Here is a tiny trained network, its code and every weight. The questions are about switching its units off for an input and a class, where a switched-off unit gives its printed mean instead of its output.

import numpy as np


def w(rows, s, z=0):
    codes = np.array(rows[::2]) - 128.0
    scale = np.full(codes.shape[1], s)
    scale[-1] = z or s
    return codes * scale


def f(y):
    return y / 2 * (1 + np.tanh(0.7978845608 * (y + 0.044715 * y**3)))


def log_softmax(a):
    a = a - a.max(-1, keepdims=True)
    return a - np.log(np.exp(a).sum(-1, keepdims=True))


def net(x, mask):
    res = np.array(x, float).reshape(1, 5) / 4 @ E
    y = f(res @ A[0][:, :-1].T + A[0][:, -1])
    res = res + np.where(mask, y, B[0][:, -1]) @ B[0][:, :-1]
    return log_softmax(res[-1] @ U[:, :-1].T + U[:, -1])


A, B = {}, {}
E = w([
[133,99,174,164],'x0',
[108,112,21,62],'x1',
[119,114,67,243],'x2',
[163,2,168,142],'x3',
[231,187,56,127],'x4',
],0.0073)
A[0] = w([
[121,137,154,108,113],'neuron 0',
[98,101,96,143,72],'neuron 1',
[131,138,152,97,108],'neuron 2',
[163,120,134,97,123],'neuron 3',
[157,133,129,94,112],'neuron 4',
[134,115,110,119,108],'neuron 5',
[156,125,131,120,108],'neuron 6',
[152,78,153,130,86],'neuron 7',
[142,119,86,125,88],'neuron 8',
[134,114,119,108,93],'neuron 9',
[58,99,83,145,70],'neuron 10',
[102,79,87,155,52],'neuron 11',
[146,126,123,82,102],'neuron 12',
[169,159,142,17,34],'neuron 13',
[183,134,131,4,2],'neuron 14',
[140,105,121,93,114],'neuron 15',
[138,152,135,175,85],'neuron 16',
[198,116,27,77,60],'neuron 17',
[198,208,172,198,75],'neuron 18',
[164,71,162,134,84],'neuron 19',
[247,149,58,85,33],'neuron 20',
[79,111,124,152,103],'neuron 21',
[141,114,125,131,119],'neuron 22',
[151,148,136,157,92],'neuron 23',
[184,167,143,190,49],'neuron 24',
[108,129,143,143,108],'neuron 25',
[129,134,154,99,98],'neuron 26',
[171,160,139,174,47],'neuron 27',
[157,76,155,137,85],'neuron 28',
[145,170,142,208,61],'neuron 29',
[186,185,156,193,64],'neuron 30',
[168,120,140,158,90],'neuron 31',
[137,94,195,134,51],'neuron 32',
[208,31,191,142,40],'neuron 33',
[211,135,42,112,34],'neuron 34',
[154,125,120,120,95],'neuron 35',
[101,132,146,121,96],'neuron 36',
[78,111,116,148,102],'neuron 37',
[151,57,158,109,80],'neuron 38',
[92,105,98,132,86],'neuron 39',
[167,148,108,24,96],'neuron 40',
],0.015,0.0073)
B[0] = w([
[167,104,187,112,144],'neuron 0',
[118,142,110,63,136],'neuron 1',
[160,113,188,124,148],'neuron 2',
[79,146,166,207,152],'neuron 3',
[108,147,170,193,151],'neuron 4',
[96,148,120,117,126],'neuron 5',
[96,130,132,182,128],'neuron 6',
[53,107,122,138,167],'neuron 7',
[96,135,81,124,146],'neuron 8',
[65,157,140,129,121],'neuron 9',
[146,173,120,36,171],'neuron 10',
[137,116,77,41,148],'neuron 11',
[89,169,172,149,154],'neuron 12',
[168,148,242,141,225],'neuron 13',
[179,187,253,88,217],'neuron 14',
[48,175,153,128,143],'neuron 15',
[162,106,91,133,149],'neuron 16',
[98,176,36,177,253],'neuron 17',
[237,96,153,165,234],'neuron 18',
[49,84,129,143,188],'neuron 19',
[97,218,11,132,254],'neuron 20',
[173,115,119,79,155],'neuron 21',
[101,128,109,134,127],'neuron 22',
[151,112,115,156,139],'neuron 23',
[204,95,130,176,180],'neuron 24',
[158,96,131,101,134],'neuron 25',
[154,110,190,117,142],'neuron 26',
[179,110,140,181,154],'neuron 27',
[56,90,116,143,175],'neuron 28',
[186,83,55,123,185],'neuron 29',
[219,94,132,160,200],'neuron 30',
[125,85,104,188,150],'neuron 31',
[90,82,160,58,190],'neuron 32',
[34,15,148,116,252],'neuron 33',
[57,132,43,192,226],'neuron 34',
[91,137,126,165,124],'neuron 35',
[175,118,159,105,132],'neuron 36',
[168,127,117,81,152],'neuron 37',
[17,138,152,100,186],'neuron 38',
[113,163,127,59,140],'neuron 39',
[152,225,177,123,248],'neuron 40',
],0.032,0.0064)
U = w([
[93,230,239,177,76],'0',
[61,254,22,236,46],'1',
[143,127,147,98,254],'2',
[102,161,75,73,180],'3',
[4,41,152,164,80],'4',
[175,71,110,227,104],'5',
],0.0043,0.0072)

Each question gives the input, the list of numbers given to net, and the class t.
The units are the neurons (one row each of A and B). Each row of codes is followed by its name. A weight is (code - 128) times the scale printed after its matrix; where a second scale follows, it is the last column's (A, B and U).
mask holds one flag per neuron, in row order. A switched-off neuron (its flag False) gives its mean, the last column of its row in B, instead of its output. The means were averaged over made-up inputs and are rounded, as every weight is.
A unit's drop is (log p(t) with every unit on - log p(t) with that unit switched off) / (log p(t) with every unit on - log p(t) with every unit switched off).
The circuit of an input: a set's keep is (log p(t) with only the set's units on - log p(t) with every unit switched off) / (log p(t) with every unit on - log p(t) with every unit switched off). Starting from the 12 units with the biggest drops (on a tie, the unit counted first), units are removed one at a time, each time the one whose removal leaves the highest keep (on an exact tie, the one counted first), for as long as the keep stays at least 0.8.
circuit, biggest first: the units of the circuit, biggest drop first
unit that matters most: the unit with the biggest drop
k most important neurons: the k neurons with the biggest drops, biggest first
drop when u is switched off: that unit's drop, to one decimal
input [3,-5,-7,-3,-8], class 2: unit that matters most	neuron 33
input [-5,-6,-3,2,1], class 5: circuit, biggest first	[neuron 40; neuron 38]
input [2,5,5,5,-7], class 3: circuit, biggest first	[neuron 10; neuron 11]
input [-8,3,-4,3,3], class 1: 3 most important neurons	[neuron 17; neuron 20; neuron 34]
input [-7,-8,-4,-5,0], class 5: 2 most important neurons	[neuron 18; neuron 14]
input [-2,-7,-2,-2,-4], class 5: 4 most important neurons	[neuron 14; neuron 40; neuron 10; neuron 38]
input [3,5,-8,0,5], class 0: 2 most important neurons	[neuron 14; neuron 13]
input [-4,3,3,-5,-2], class 3: 2 most important neurons	[neuron 20; neuron 34]
input [-3,2,-7,4,7], class 0: 4 most important neurons	[neuron 14; neuron 13; neuron 40; neuron 12]
input [7,3,-2,-3,-6], class 2: 2 most important neurons	[neuron 20; neuron 17]
input [2,4,-2,-3,-5], class 2: 2 most important neurons	[neuron 20; neuron 17]
input [-4,-6,1,1,-4], class 4: 2 most important neurons	[neuron 40; neuron 14]
input [-2,0,7,-7,-2], class 3: 3 most important neurons	[neuron 13; neuron 10; neuron 14]
input [-5,4,-5,0,5], class 1: unit that matters most	neuron 20
input [-8,2,-5,8,7], class 1: drop when neuron 17 is switched off	0.3
input [7,-3,7,-1,-7], class 2: drop when neuron 17 is switched off	0.3
input [3,-8,7,6,-1], class 4: drop when neuron 33 is switched off	1.1
